X =
134	117	139	160	120	113	179	87
130	142	147	144	109	144	155	133
126	122	100	99	149	120	82	142
138	87	119	135	153	70	145	138
128	134	143	138	112	136	148	165
131	132	122	127	134	130	123	58
118	151	119	101	127	159	85	168
Find the bottom-left entry.
Answer: 118
Find the 5th-last entry, reading row by row.
Answer: 101
Find the 3rd entry from the end, reading row by row.
Answer: 159
Find the top-right entry.
Answer: 87
Find the 2nd entry on the main diagonal.
Answer: 142
Find the fourth entry from the end, reading row by row.
Answer: 127
The entry directly below the largest entry: 155
Find the 3rd entry on the diagonal from the top-right corner.
Answer: 120
The first entry, reading row by row: 134
Find the entry just left of the largest entry.
Answer: 113
Find the smallest entry in the last row.
Answer: 85
Find the entry directly below 147.
Answer: 100
Find the entry in the bottom-right corner.
Answer: 168
Find the maximum.
Answer: 179
The entry just left of 145: 70
The entry just right of 70: 145
The 4th entry, reading row by row -> 160

Questions about the table below.
1) Which number is the top-left entry?
2) Which number is the top-right entry?
3) Which number is the smallest entry?
4) Which number is the last entry, reading row by row?
5) Which number is the entry in the bottom-left corner?
6) Which number is the entry directly below the smallest entry?
7) Which number is the entry just left of the largest entry?
8) Which number is the 5th entry from the end, reading row by row?
102 119 121 147 89 133 124 117 123 145 121
138 104 121 132 175 151 112 113 172 114 112
156 167 152 110 149 119 152 162 119 134 150
147 157 120 133 116 110 146 143 109 156 116
155 121 111 136 169 130 122 121 151 129 99
114 139 160 174 120 161 138 144 147 149 188
1) 102
2) 121
3) 89
4) 188
5) 114
6) 175
7) 149
8) 138

Read these off the grid that follows. Counting starts at 1.
1) The bottom entry of the column that holds the smallest entry?
2) The entry at row 1, column 2?
3) The entry in the top-left corner?
4) The bottom-left entry?
5) The entry directly below the smallest entry?
6) The entry in row 2 and column 1?
7) The top-right entry?
8) The entry at row 1, column 3?
118 147 146 157 120 122 131 143 124 160 145 121 124 122 129
155 118 117 117 136 125 131 125 123 118 118 147 147 131 136
116 145 154 142 148 154 145 137 162 135 144 127 122 152 141
109 158 153 171 111 118 129 151 119 178 156 114 119 116 124
119 150 127 111 126 191 126 146 156 123 161 120 122 143 108
115 146 156 143 149 156 146 137 164 135 145 127 122 154 142
115 146 155 143 148 155 146 137 163 135 145 127 122 153 141
117 150 148 163 118 118 131 146 121 166 147 120 124 120 129
1) 129
2) 147
3) 118
4) 117
5) 142
6) 155
7) 129
8) 146

Read these off the matrix that follows. Indices start at 1.
1) Give the entry in row 1 and column 2.
2) Give the entry in row 3 and column 3.
3) Give the minimum.
4) Give the entry at row 2, column 2.
5) Give the entry in the top-left corner.
6) Give the bottom-right entry.
7) Give the bottom-left entry.
8) Give the entry at row 3, column 1.
154 141 131 133 147 151 148 132 172 116 120 60 104 131 152
137 138 135 123 150 139 156 137 164 117 123 73 126 143 150
140 141 134 125 151 141 157 134 163 122 122 72 124 139 149
120 141 143 104 151 119 175 149 145 122 125 97 160 164 146
139 99 155 125 145 103 114 169 137 163 157 163 159 149 108
111 116 176 157 121 107 122 138 113 170 138 136 175 92 104
156 140 129 135 150 153 146 131 176 119 121 59 104 129 153
138 141 136 121 147 138 159 138 160 122 121 77 129 146 149
146 96 150 117 149 101 113 178 141 161 158 170 154 159 108
104 120 178 164 117 104 126 133 107 171 135 130 180 82 99
105 120 178 162 119 105 123 135 112 170 137 132 180 86 103
142 141 137 123 149 141 156 135 163 120 122 72 123 141 148
1) 141
2) 134
3) 59
4) 138
5) 154
6) 148
7) 142
8) 140
